Below are the code and all the weights of a small trained network. Each question names an input and a target symbol and asks about switching units off, where a switched-off unit gives its printed mean instead of its output.

import numpy as np


def w(rows, s, z=0):
    codes = np.array(rows[::2]) - 128.0
    scale = np.full(codes.shape[1], s)
    scale[-1] = z or s
    return codes * scale


def f(y):
    return y / 2 * (1 + np.tanh(0.7978845608 * (y + 0.044715 * y**3)))


def softmax(a):
    e = np.exp(a - a.max(-1, keepdims=True))
    return e / e.sum(-1, keepdims=True)


def log_softmax(a):
    a = a - a.max(-1, keepdims=True)
    return a - np.log(np.exp(a).sum(-1, keepdims=True))


def net(x, mask):
    ids = ['ΓΛΣΩαβδεζμξτφ'.index(c) for c in x.split()]
    T = len(ids)
    res = E[ids] + P[:T]
    u = 0
    for l in range(2):
        r = res
        for j in range(2):
            rows = slice(2 * j, 2 * j + 2)
            q, k, v = (r @ M[l][rows].T for M in (Q, K, V))
            z = softmax(np.where(np.tri(T) > 0, q @ k.T / 2**0.5, -1e9)) @ v
            o = O[l][rows]
            res = res + np.where(mask[u + j], z, o[:, -1]) @ o[:, :-1]
        u += 2
        y = f(res @ A[l][:, :-1].T + A[l][:, -1])
        res = res + np.where(mask[u : u + 8], y, B[l][:, -1]) @ B[l][:, :-1]
        u += 8
    return log_softmax(res[-1] @ U[:, :-1].T + U[:, -1])


Q, K, V, O, A, B = {}, {}, {}, {}, {}, {}
E = w([
[169,109,190],'Γ',
[138,151,179],'Λ',
[116,165,168],'Σ',
[145,112,175],'Ω',
[120,129,162],'α',
[156,39,106],'β',
[231,1,197],'δ',
[145,128,181],'ε',
[167,138,215],'ζ',
[201,96,241],'μ',
[90,186,18],'ξ',
[173,110,206],'τ',
[173,97,200],'φ',
],0.0051)
P = w([
[126,130,131],'0',
[149,140,130],'1',
[121,124,134],'2',
[159,142,120],'3',
[118,119,135],'4',
[168,145,112],'5',
[115,115,135],'6',
[176,149,104],'7',
[113,111,135],'8',
[185,152,97],'9',
[111,108,137],'10',
[193,155,92],'11',
[108,102,140],'12',
[250,73,105],'13',
],0.02)
Q[0] = w([
[90,202,207],'0.h0',
[197,120,251],'0.h0',
[60,201,64],'0.h1',
[84,85,249],'0.h1',
],0.027)
K[0] = w([
[61,149,203],'0.h0',
[128,248,167],'0.h0',
[222,176,23],'0.h1',
[2,116,96],'0.h1',
],0.024)
V[0] = w([
[121,220,106],'0.h0',
[147,157,134],'0.h0',
[241,148,21],'0.h1',
[2,55,75],'0.h1',
],0.0037)
O[0] = w([
[164,108,181,161],'0.h0',
[146,114,134,174],'0.h0',
[104,113,4,139],'0.h1',
[97,60,220,8],'0.h1',
],0.0045,0.0012)
A[0] = w([
[34,83,166,166],'0.n0',
[56,192,86,25],'0.n1',
[185,175,152,96],'0.n2',
[230,155,103,163],'0.n3',
[7,146,143,39],'0.n4',
[161,2,110,2],'0.n5',
[75,62,84,107],'0.n6',
[31,159,89,21],'0.n7',
],0.015,0.0022)
B[0] = w([
[241,58,77,158],'0.n0',
[47,126,210,121],'0.n1',
[101,124,60,176],'0.n2',
[33,190,6,254],'0.n3',
[205,178,189,130],'0.n4',
[79,71,116,165],'0.n5',
[142,228,4,124],'0.n6',
[79,145,254,120],'0.n7',
],0.014,0.0082)
Q[1] = w([
[131,136,40],'1.h0',
[151,4,144],'1.h0',
[159,120,206],'1.h1',
[94,106,180],'1.h1',
],0.017)
K[1] = w([
[226,186,84],'1.h0',
[106,2,44],'1.h0',
[36,186,139],'1.h1',
[115,163,109],'1.h1',
],0.017)
V[1] = w([
[44,24,113],'1.h0',
[170,107,110],'1.h0',
[145,9,80],'1.h1',
[7,82,153],'1.h1',
],0.02)
O[1] = w([
[208,251,88,163],'1.h0',
[150,89,141,133],'1.h0',
[223,223,144,254],'1.h1',
[216,40,33,58],'1.h1',
],0.014,0.011)
A[1] = w([
[80,114,166,30],'1.n0',
[165,166,132,1],'1.n1',
[100,135,165,225],'1.n2',
[53,126,212,112],'1.n3',
[117,127,173,202],'1.n4',
[138,91,252,90],'1.n5',
[192,111,220,123],'1.n6',
[163,151,168,238],'1.n7',
],0.014,0.0064)
B[1] = w([
[174,237,149,146],'1.n0',
[102,39,135,250],'1.n1',
[1,31,185,179],'1.n2',
[250,84,40,194],'1.n3',
[63,98,249,144],'1.n4',
[40,178,90,139],'1.n5',
[93,127,31,154],'1.n6',
[155,192,186,226],'1.n7',
],0.024,0.017)
U = w([
[148,49,77,160],'Γ',
[80,104,90,136],'Λ',
[86,161,97,170],'Σ',
[111,122,200,102],'Ω',
[161,222,25,220],'α',
[74,172,2,102],'β',
[219,111,181,50],'δ',
[128,174,127,201],'ε',
[133,46,224,3],'ζ',
[159,159,211,41],'μ',
[114,178,117,194],'ξ',
[97,118,153,136],'τ',
[105,168,116,191],'φ',
],0.0066,0.0033)

Each question gives the input, a string of symbols that net reads in full, and the target symbol t.
The units are the heads (2 rows each of Q, K, V and O) and the neurons (one row each of A and B). Each row of codes is followed by its name. A weight is (code - 128) times the scale printed after its matrix; where a second scale follows, it is the last column's (O, A, B and U).
mask holds one flag per unit, layer by layer, with each layer's heads first. A switched-off unit (its flag False) gives its mean, the last column of its rows in O or B, instead of its output. The means were averaged over made-up inputs and are rounded, as every weight is.
A unit's drop is (log p(t) with every unit on - log p(t) with that unit switched off) / (log p(t) with every unit on - log p(t) with every unit switched off).
The circuit of an input: a set's keep is (log p(t) with only the set's units on - log p(t) with every unit switched off) / (log p(t) with every unit on - log p(t) with every unit switched off). Starting from the 12 units with the biggest drops (on a tie, the unit counted first), units are removed one at a time, each time the one whose removal leaves the highest keep (on an exact tie, the one counted first), for as long as the keep stays at least 0.8.
circuit, biggest first: the units of the circuit, biggest drop first
unit that matters most: the unit with the biggest drop
top k neurons in layer l: the k neurons of layer l with the biggest drops, biggest first
input Ω δ β α Σ δ β Λ Σ α Σ Σ α Σ, target ζ: circuit, biggest first	[1.h1 1.n1]
input α Σ Ω Σ Λ ξ φ ε ζ α ξ Σ ξ ξ, target β: circuit, biggest first	[0.n3]
input Γ α φ ζ Σ δ, target Γ: top 2 neurons in layer 0	[0.n5 0.n0]
input δ φ ε, target δ: circuit, biggest first	[0.n3 1.h1]
input Σ Σ φ α Σ Σ α α, target ζ: top 3 neurons in layer 0	[0.n0 0.n3 0.n5]
input Ω ξ Ω ζ Λ ξ Σ ξ Λ μ Ω φ Λ, target Γ: circuit, biggest first	[0.n3 1.h1 0.n0 0.h1]
input ξ ξ Σ ε ξ Ω Σ Γ μ, target Γ: circuit, biggest first	[1.h1 0.n0]
input Λ Γ α δ ξ Γ β φ, target μ: top 4 neurons in layer 0	[0.n0 0.n3 0.n1 0.n6]
input Σ β Ω Γ Λ, target α: circuit, biggest first	[1.n2 1.n1]
input Σ Λ ζ Σ α δ ξ, target Γ: circuit, biggest first	[1.h1 1.n7 0.n0]
input α ξ ζ Ω μ τ Γ, target Γ: circuit, biggest first	[1.h1 0.n0]
input τ Σ ξ ξ δ Ω β μ α φ, target ζ: top 2 neurons in layer 1	[1.n2 1.n1]
input ξ Λ α Ω ξ, target Γ: circuit, biggest first	[1.n3 1.h1 0.n5 0.n1]
input ζ δ ζ, target δ: top 4 neurons in layer 1	[1.n1 1.n2 1.n7 1.n5]
input ε ξ δ, target δ: unit that matters most	1.h0
input ξ α Λ α Ω δ μ δ α, target δ: circuit, biggest first	[0.n3 1.h1 1.n2]
input ξ Σ β φ Σ ε ξ φ ξ ζ ξ Σ, target β: top 3 neurons in layer 1	[1.n2 1.n7 1.n1]
input Σ ξ φ δ α μ Σ Γ Σ ζ ξ β δ, target δ: circuit, biggest first	[0.n0 1.h1]
input Γ Γ ζ Σ α ξ β β Ω, target α: circuit, biggest first	[1.n2 0.n3 1.n6 1.h0]
input α ξ Σ μ β ε ξ ε τ ξ μ, target Γ: circuit, biggest first	[1.h1 0.n3 0.n1 0.h1]
input Σ τ Γ ε β μ, target μ: top 2 neurons in layer 1	[1.n7 1.n3]
input α α α β Σ Λ β Λ μ μ Σ Γ, target Γ: top 4 neurons in layer 0	[0.n4 0.n5 0.n0 0.n3]
input ξ Λ Ω, target Γ: circuit, biggest first	[1.h1]
input α Λ Λ Σ ε Λ β Ω α, target α: top 3 neurons in layer 0	[0.n3 0.n0 0.n6]
input Σ Σ Σ α ε Γ Σ Σ β ζ ξ Σ α ζ, target ζ: top 2 neurons in layer 0	[0.n0 0.n3]
input Σ α δ α τ Σ α Λ, target ζ: top 4 neurons in layer 0	[0.n0 0.n3 0.n5 0.n4]
input δ Γ ζ Ω α ε Γ ζ β Σ Σ α, target Γ: top 3 neurons in layer 1	[1.n3 1.n2 1.n7]
input Λ α ε δ ξ β Γ Σ τ Λ α Ω, target ζ: unit that matters most	1.h1
input ξ β Γ ζ τ α Σ α ξ Λ α β ε, target α: top 2 neurons in layer 1	[1.n1 1.n2]
input ξ ξ τ, target Γ: top 4 neurons in layer 0	[0.n3 0.n2 0.n0 0.n1]
